Below is a small trained network, with its code and all its weights. Each question gives an input and a class and asks what happens when units are switched off, that is, made to give their printed mean instead of their output.

import numpy as np


def w(rows, s, z=0):
    codes = np.array(rows[::2]) - 128.0
    scale = np.full(codes.shape[1], s)
    scale[-1] = z or s
    return codes * scale


def f(y):
    return np.maximum(y, 0)


def log_softmax(a):
    a = a - a.max(-1, keepdims=True)
    return a - np.log(np.exp(a).sum(-1, keepdims=True))


def net(x, mask):
    res = np.array(x, float).reshape(1, 4) / 4 @ E
    y = f(res @ A[0][:, :-1].T + A[0][:, -1])
    res = res + np.where(mask, y, B[0][:, -1]) @ B[0][:, :-1]
    return log_softmax(res[-1] @ U[:, :-1].T + U[:, -1])


A, B = {}, {}
E = w([
[143,33,139,188,63,3,106,133,121,111],'x0',
[40,139,137,56,157,79,67,119,238,120],'x1',
[198,126,241,171,212,122,83,119,151,114],'x2',
[78,181,75,198,223,64,204,121,112,134],'x3',
],0.005)
A[0] = w([
[123,101,121,142,82,70,125,127,123,126,92],'neuron 1',
[144,77,128,154,83,20,134,128,130,131,100],'neuron 2',
[146,121,158,144,155,132,116,122,139,120,239],'neuron 3',
[184,132,112,177,113,161,139,125,65,129,118],'neuron 4',
[112,129,107,121,104,132,141,127,128,124,197],'neuron 5',
[76,137,131,72,149,83,87,129,206,130,106],'neuron 6',
[133,105,132,139,116,94,128,141,127,126,253],'neuron 7',
[160,97,169,65,39,189,82,133,130,120,116],'neuron 8',
[218,129,110,197,103,190,170,128,13,134,99],'neuron 9',
[96,156,92,159,196,79,161,135,105,122,128],'neuron 10',
[135,144,150,118,178,177,132,120,139,125,122],'neuron 11',
[99,126,90,118,98,135,134,128,121,122,243],'neuron 12',
[74,136,121,95,149,90,92,120,208,122,115],'neuron 13',
[126,145,124,113,150,165,144,124,131,137,102],'neuron 14',
[151,120,170,144,169,127,118,134,132,128,175],'neuron 15',
[155,103,161,83,60,179,82,128,135,126,147],'neuron 16',
[119,146,125,118,153,175,143,120,128,125,104],'neuron 17',
[140,104,126,137,104,75,130,118,128,124,120],'neuron 18',
[174,130,220,169,204,122,102,127,148,128,105],'neuron 19',
[108,149,116,148,180,95,155,118,119,129,91],'neuron 20',
[105,143,96,150,182,97,152,130,109,127,158],'neuron 21',
[131,138,107,154,161,107,148,129,100,131,120],'neuron 22',
[150,76,157,168,83,2,125,120,127,124,102],'neuron 23',
[119,130,124,141,136,121,132,122,133,131,113],'neuron 24',
[83,143,130,88,151,93,91,128,208,139,113],'neuron 25',
[105,137,122,142,150,107,140,125,136,125,115],'neuron 26',
[107,129,89,124,105,132,138,131,124,133,95],'neuron 27',
[120,143,126,113,148,172,141,129,132,131,152],'neuron 28',
[159,127,221,160,181,121,111,129,141,131,86],'neuron 29',
[127,148,124,113,145,161,135,126,133,133,97],'neuron 30',
[131,151,128,117,143,165,140,124,122,130,103],'neuron 31',
[118,156,118,104,153,181,141,124,130,127,92],'neuron 32',
[101,146,91,165,195,85,162,131,114,120,101],'neuron 33',
[116,152,121,106,161,193,136,127,139,134,94],'neuron 34',
[103,144,104,153,184,95,159,129,114,133,100],'neuron 35',
[39,136,7,92,15,139,166,129,108,135,74],'neuron 36',
[116,176,108,79,185,251,152,128,137,125,125],'neuron 37',
],0.008,0.0039)
B[0] = w([
[109,125,121,149,144,142,82,159,120,113,173],'neuron 1',
[87,134,119,158,131,139,63,160,109,109,211],'neuron 2',
[127,180,106,110,118,79,157,22,111,135,218],'neuron 3',
[83,109,148,107,131,125,167,121,127,84,202],'neuron 4',
[136,157,122,121,136,97,140,65,120,125,185],'neuron 5',
[87,96,154,121,126,140,183,133,108,72,214],'neuron 6',
[103,191,114,126,105,85,138,30,108,140,226],'neuron 7',
[160,104,160,162,81,159,112,87,187,136,232],'neuron 8',
[54,88,167,98,133,132,191,134,124,42,254],'neuron 9',
[153,114,153,141,85,150,114,88,165,135,202],'neuron 10',
[116,137,105,145,135,116,89,120,112,116,176],'neuron 11',
[136,190,114,109,126,67,154,2,108,140,221],'neuron 12',
[90,102,155,117,122,137,179,126,110,77,210],'neuron 13',
[117,127,123,145,129,126,100,141,123,121,154],'neuron 14',
[153,140,108,108,144,111,135,80,113,115,194],'neuron 15',
[150,120,149,156,84,149,124,69,169,143,224],'neuron 16',
[115,128,120,146,127,126,96,139,122,118,159],'neuron 17',
[107,135,120,145,131,128,99,135,120,118,170],'neuron 18',
[185,112,95,100,182,128,120,103,113,86,219],'neuron 19',
[151,104,145,134,108,160,113,132,157,129,168],'neuron 20',
[142,128,145,134,84,136,121,71,148,137,193],'neuron 21',
[135,116,148,130,100,140,127,109,146,130,163],'neuron 22',
[86,142,101,160,132,140,52,159,107,106,228],'neuron 23',
[133,122,132,132,122,138,126,130,133,126,136],'neuron 24',
[91,102,147,116,123,135,180,130,106,79,207],'neuron 25',
[137,114,142,133,114,141,123,126,143,125,153],'neuron 26',
[152,119,123,119,153,132,119,131,127,113,152],'neuron 27',
[109,143,122,143,118,113,106,115,118,124,174],'neuron 28',
[180,108,101,111,174,136,117,119,118,90,196],'neuron 29',
[116,127,121,139,131,131,104,146,124,120,149],'neuron 30',
[114,123,123,141,125,126,101,135,120,112,153],'neuron 31',
[112,129,117,149,130,123,91,149,119,117,164],'neuron 32',
[156,105,151,143,91,160,109,114,166,129,189],'neuron 33',
[104,128,117,147,130,123,88,149,117,116,171],'neuron 34',
[151,107,147,138,102,155,111,119,161,131,176],'neuron 35',
[219,95,107,104,224,140,101,120,114,59,246],'neuron 36',
[78,142,111,173,110,99,57,122,98,109,231],'neuron 37',
],0.023,0.0052)
U = w([
[55,169,83,193,122,114,35,162,92,127,115],'0',
[46,68,186,87,128,135,251,141,108,88,115],'1',
[190,104,179,156,56,191,121,99,254,158,127],'2',
[241,116,70,75,243,113,127,115,109,107,110],'3',
[115,247,101,100,106,58,191,95,115,192,253],'4',
[129,119,126,115,144,141,155,178,144,171,94],'5',
[135,132,128,118,145,138,158,189,152,164,93],'6',
[136,125,124,122,139,142,150,205,132,158,109],'7',
],0.0078,0.0035)

Each question gives the input, the list of numbers given to net, and the class t.
The units are the neurons (one row each of A and B). Each row of codes is followed by its name. A weight is (code - 128) times the scale printed after its matrix; where a second scale follows, it is the last column's (A, B and U).
mask holds one flag per neuron, in row order. A switched-off neuron (its flag False) gives its mean, the last column of its row in B, instead of its output. The means were averaged over made-up inputs and are rounded, as every weight is.
A unit's drop is (log p(t) with every unit on - log p(t) with that unit switched off) / (log p(t) with every unit on - log p(t) with every unit switched off).
The circuit of an input: a set's keep is (log p(t) with only the set's units on - log p(t) with every unit switched off) / (log p(t) with every unit on - log p(t) with every unit switched off). Starting from the 12 units with the biggest drops (on a tie, the unit counted first), units are removed one at a time, each time the one whose removal leaves the highest keep (on an exact tie, the one counted first), for as long as the keep stays at least 0.8.
units of the circuit, in order: the units of the circuit, biggest drop first
most important unit: the unit with the biggest drop
top k neurons: the k neurons with the biggest drops, biggest first
drop when u is switched off: that unit's drop, to one decimal
input [-1,7,6,3], class 1: units of the circuit, in order : (neuron 6)
input [8,-4,8,2], class 0: top 4 neurons : (neuron 23; neuron 2; neuron 36; neuron 18)
input [3,4,-6,5], class 3: top 4 neurons : (neuron 36; neuron 8; neuron 9; neuron 16)
input [-7,7,4,-4], class 0: top 3 neurons : (neuron 37; neuron 9; neuron 11)
input [0,-8,7,2], class 1: top 3 neurons : (neuron 9; neuron 36; neuron 4)
input [-7,-1,-8,4], class 3: top 3 neurons : (neuron 36; neuron 23; neuron 2)
input [1,-2,5,5], class 2: units of the circuit, in order : (neuron 10; neuron 33)
input [-2,-1,-8,8], class 2: top 3 neurons : (neuron 10; neuron 33; neuron 21)
input [3,0,-3,2], class 4: top 2 neurons : (neuron 37; neuron 19)
input [-1,0,2,2], class 4: top 2 neurons : (neuron 36; neuron 8)
input [-2,2,-2,-4], class 2: top 2 neurons : (neuron 8; neuron 16)
input [-3,4,-7,-7], class 2: top 4 neurons : (neuron 8; neuron 16; neuron 19; neuron 29)
input [3,7,-2,6], class 1: top 3 neurons : (neuron 6; neuron 13; neuron 25)
input [0,6,-7,1], class 3: top 2 neurons : (neuron 36; neuron 9)
input [8,-5,4,3], class 0: units of the circuit, in order : (neuron 23)
input [4,-2,-5,-7], class 2: top 2 neurons : (neuron 8; neuron 16)
input [0,4,7,-2], class 3: top 3 neurons : (neuron 19; neuron 9; neuron 29)
input [0,6,0,2], class 1: drop when neuron 15 is switched off : 0.0
input [3,-8,7,-7], class 1: drop when neuron 4 is switched off : 0.4
input [-1,1,0,-5], class 2: drop when neuron 16 is switched off : 0.1
input [4,-1,-7,8], class 2: most important unit : neuron 10
input [0,-1,-4,-3], class 3: drop when neuron 37 is switched off : 0.1
